Below is a small trained network, with its code and all its weights. Each question gives an input and a class and asks what happens when units are switched off, that is, made to give their printed mean instead of their output.

import numpy as np


def w(rows, s, z=0):
    codes = np.array(rows[::2]) - 128.0
    scale = np.full(codes.shape[1], s)
    scale[-1] = z or s
    return codes * scale


def norm(h):
    return h / np.sqrt((h * h).mean(-1, keepdims=True) + 1e-5)


def f(y):
    return y / 2 * (1 + np.tanh(0.7978845608 * (y + 0.044715 * y**3)))


def log_softmax(a):
    a = a - a.max(-1, keepdims=True)
    return a - np.log(np.exp(a).sum(-1, keepdims=True))


def net(x, mask):
    res = np.array(x, float).reshape(1, 5) / 4 @ E
    u = 0
    for l in range(4):
        y = f(norm(res) @ A[l][:, :-1].T + A[l][:, -1])
        res = res + np.where(mask[u : u + 8], y, B[l][:, -1]) @ B[l][:, :-1]
        u += 8
    return log_softmax(norm(res)[-1] @ U[:, :-1].T + U[:, -1])


A, B = {}, {}
E = w([
[133,144,77,154,121,108,223,93,143,138,151,212],'x0',
[126,133,126,129,126,129,130,128,128,127,126,125],'x1',
[124,133,132,124,127,131,132,127,129,127,126,128],'x2',
[236,210,205,104,139,127,118,84,100,99,206,166],'x3',
[151,125,96,108,72,112,133,70,20,252,149,84],'x4',
],0.004)
A[0] = w([
[142,157,137,122,130,131,151,106,156,123,145,146,33],'0.n1',
[190,198,203,131,154,122,96,107,181,43,140,185,41],'0.n2',
[153,161,169,123,129,87,119,121,150,89,133,150,67],'0.n3',
[136,130,128,117,137,161,131,139,97,140,166,126,41],'0.n4',
[121,148,93,134,126,112,254,131,133,125,139,205,205],'0.n5',
[199,170,168,94,131,146,119,65,46,156,178,119,6],'0.n6',
[104,75,104,124,161,157,132,179,193,78,95,174,118],'0.n7',
[92,94,86,143,87,80,129,82,80,213,88,101,42],'0.n8',
],0.0038,0.0023)
B[0] = w([
[146,93,178,162,140,112,106,108,60,137,181,147,119],'0.n1',
[85,44,77,49,206,214,210,221,33,109,213,79,252],'0.n2',
[135,81,163,166,121,164,145,159,106,133,220,115,149],'0.n3',
[155,127,133,144,90,138,98,113,156,166,115,131,111],'0.n4',
[109,113,75,160,144,107,159,63,151,142,131,217,250],'0.n5',
[117,198,131,167,49,35,43,131,224,133,67,155,226],'0.n6',
[52,188,141,229,83,63,81,111,160,116,125,127,204],'0.n7',
[172,73,83,12,175,251,148,214,79,112,195,145,197],'0.n8',
],0.0027,0.0032)
A[1] = w([
[120,110,105,113,87,157,90,204,116,148,142,82,116],'1.n1',
[119,142,126,110,123,112,143,120,98,135,140,128,98],'1.n2',
[86,106,134,140,139,161,141,124,133,97,118,101,34],'1.n3',
[70,110,133,145,139,93,124,101,115,148,122,115,71],'1.n4',
[170,181,140,172,118,107,122,102,83,142,188,84,96],'1.n5',
[106,139,198,153,140,140,131,182,148,75,78,63,5],'1.n6',
[37,76,113,187,173,122,124,166,254,65,23,124,137],'1.n7',
[109,136,107,113,73,145,93,167,124,171,82,89,129],'1.n8',
],0.0034,0.0015)
B[1] = w([
[137,153,156,91,215,117,127,117,101,29,60,114,165],'1.n1',
[127,124,103,197,149,149,104,125,205,111,113,108,128],'1.n2',
[218,133,139,118,85,113,118,128,100,160,175,120,125],'1.n3',
[196,142,161,101,107,168,115,143,103,133,158,161,121],'1.n4',
[26,143,120,126,104,98,105,136,249,131,76,133,152],'1.n5',
[173,121,183,3,119,137,150,155,188,172,148,105,156],'1.n6',
[226,248,165,100,30,46,52,9,88,238,143,142,252],'1.n7',
[124,131,166,56,246,97,156,100,98,35,114,143,158],'1.n8',
],0.0031,0.0036)
A[2] = w([
[195,144,167,103,134,158,165,102,53,147,148,163,150],'2.n1',
[75,147,55,152,79,126,183,148,127,167,119,145,100],'2.n2',
[214,136,145,144,118,123,80,36,58,181,158,111,61],'2.n3',
[113,60,160,84,162,201,109,234,118,75,175,44,63],'2.n4',
[160,192,202,163,37,119,15,126,120,173,91,60,45],'2.n5',
[148,93,113,206,197,188,252,133,127,44,171,186,71],'2.n6',
[98,29,68,165,160,151,223,123,104,149,123,149,4],'2.n7',
[119,137,170,149,74,93,69,141,134,148,98,110,98],'2.n8',
],0.0034,0.002)
B[2] = w([
[55,97,124,162,130,98,139,141,195,103,98,110,177],'2.n1',
[193,125,146,130,118,177,171,125,148,96,165,150,163],'2.n2',
[79,122,154,144,146,112,115,111,201,72,57,123,172],'2.n3',
[189,217,144,247,35,155,102,154,115,152,78,130,216],'2.n4',
[91,69,151,57,186,86,112,101,177,84,116,123,252],'2.n5',
[2,109,117,42,187,44,95,117,176,144,185,106,206],'2.n6',
[194,118,149,34,147,175,142,117,192,84,109,104,166],'2.n7',
[159,93,162,103,154,121,120,78,136,112,136,108,165],'2.n8',
],0.0043,0.0031)
A[3] = w([
[159,114,142,146,56,156,83,121,153,149,62,85,129],'3.n1',
[150,77,138,152,140,211,86,179,54,137,45,40,41],'3.n2',
[139,63,50,137,129,173,252,127,122,146,144,163,1],'3.n3',
[169,195,207,226,121,208,119,228,137,94,173,104,52],'3.n4',
[142,179,108,231,74,90,142,68,179,164,118,213,40],'3.n5',
[125,155,98,182,81,118,144,46,150,188,112,160,82],'3.n6',
[136,169,150,111,126,145,134,80,83,145,165,136,116],'3.n7',
[95,163,178,156,113,64,61,136,123,117,131,95,68],'3.n8',
],0.0041,0.002)
B[3] = w([
[102,178,130,110,187,113,159,106,133,125,212,162,187],'3.n1',
[76,148,60,181,113,60,136,151,46,151,222,164,216],'3.n2',
[161,120,194,81,148,212,94,119,205,153,46,101,216],'3.n3',
[147,70,146,213,128,195,141,180,160,123,60,78,205],'3.n4',
[152,109,112,225,56,100,145,151,2,68,109,110,253],'3.n5',
[192,103,162,185,84,140,128,172,95,82,102,134,205],'3.n6',
[98,109,112,158,136,116,131,148,158,111,92,120,137],'3.n7',
[161,78,123,67,150,185,147,105,168,175,64,120,225],'3.n8',
],0.0046,0.0027)
U = w([
[125,137,191,46,148,76,58,75,177,131,79,92,247],'0',
[169,121,118,219,43,78,160,92,84,95,96,178,187],'1',
[79,136,60,120,144,116,110,171,1,178,160,97,62],'2',
[160,70,89,60,128,239,186,113,166,174,71,145,63],'3',
[146,127,182,194,153,211,115,228,156,98,119,76,74],'4',
[50,124,119,128,188,102,180,138,184,94,228,169,57],'5',
],0.0097,0.0013)

Each question gives the input, the list of numbers given to net, and the class t.
The units are the neurons (one row each of A and B). Each row of codes is followed by its name. A weight is (code - 128) times the scale printed after its matrix; where a second scale follows, it is the last column's (A, B and U).
mask holds one flag per neuron, layer by layer. A switched-off neuron (its flag False) gives its mean, the last column of its row in B, instead of its output. The means were averaged over made-up inputs and are rounded, as every weight is.
A unit's drop is (log p(t) with every unit on - log p(t) with that unit switched off) / (log p(t) with every unit on - log p(t) with every unit switched off).
The circuit of an input: a set's keep is (log p(t) with only the set's units on - log p(t) with every unit switched off) / (log p(t) with every unit on - log p(t) with every unit switched off). Starting from the 12 units with the biggest drops (on a tie, the unit counted first), units are removed one at a time, each time the one whose removal leaves the highest keep (on an exact tie, the one counted first), for as long as the keep stays at least 0.8.
units of the circuit, in order: the units of the circuit, biggest drop first
most important unit: the unit with the biggest drop
top k neurons: the k neurons with the biggest drops, biggest first
k most important neurons of layer l: the k neurons of layer l with the biggest drops, biggest first
drop when u is switched off: that unit's drop, to one decimal
input [-8,0,7,5,-1], class 4: most important unit : 1.n7
input [2,-6,-3,0,-3], class 1: top 2 neurons : [0.n7 1.n7]
input [5,-3,-3,8,0], class 5: units of the circuit, in order : [1.n7 2.n6]
input [0,1,7,8,0], class 4: units of the circuit, in order : [1.n7 2.n5 3.n4]
input [8,-1,-4,0,-6], class 1: units of the circuit, in order : [1.n7 3.n5]
input [8,-7,8,0,7], class 3: units of the circuit, in order : [1.n7 3.n3]
input [4,5,1,-6,0], class 1: 2 most important neurons of layer 0 : [0.n2 0.n7]
input [-8,2,7,8,-1], class 4: units of the circuit, in order : [1.n7 3.n4]
input [-4,-1,-5,8,-1], class 4: top 3 neurons : [0.n2 1.n7 3.n4]
input [5,1,-5,-2,1], class 3: top 2 neurons : [0.n6 3.n3]
input [0,-3,7,4,-4], class 4: top 2 neurons : [2.n4 0.n2]
input [2,3,-5,-6,-7], class 1: top 2 neurons : [1.n7 3.n5]
input [-4,-8,-8,0,1], class 2: top 2 neurons : [1.n7 3.n2]
input [-2,3,-7,1,0], class 4: units of the circuit, in order : [1.n7]
input [0,1,-4,-1,-5], class 0: top 2 neurons : [1.n7 2.n5]
input [5,5,3,0,8], class 3: 2 most important neurons of layer 0 : [0.n8 0.n7]
input [6,-3,1,-8,-1], class 1: top 2 neurons : [1.n7 0.n2]
input [1,3,-3,-7,4], class 3: top 2 neurons : [3.n3 2.n7]
input [1,-6,-7,-8,-1], class 1: top 2 neurons : [1.n7 2.n6]
input [1,0,-5,-7,-8], class 1: most important neuron of layer 2 : [2.n6]
input [0,3,7,4,7], class 0: top 3 neurons : [2.n5 0.n5 2.n4]
input [-7,4,4,-3,-6], class 0: drop when 1.n7 is switched off : 1.5
input [-5,-3,1,-5,-7], class 0: drop when 1.n7 is switched off : 0.9
input [-5,-5,-3,-3,-6], class 0: drop when 1.n7 is switched off : 1.4
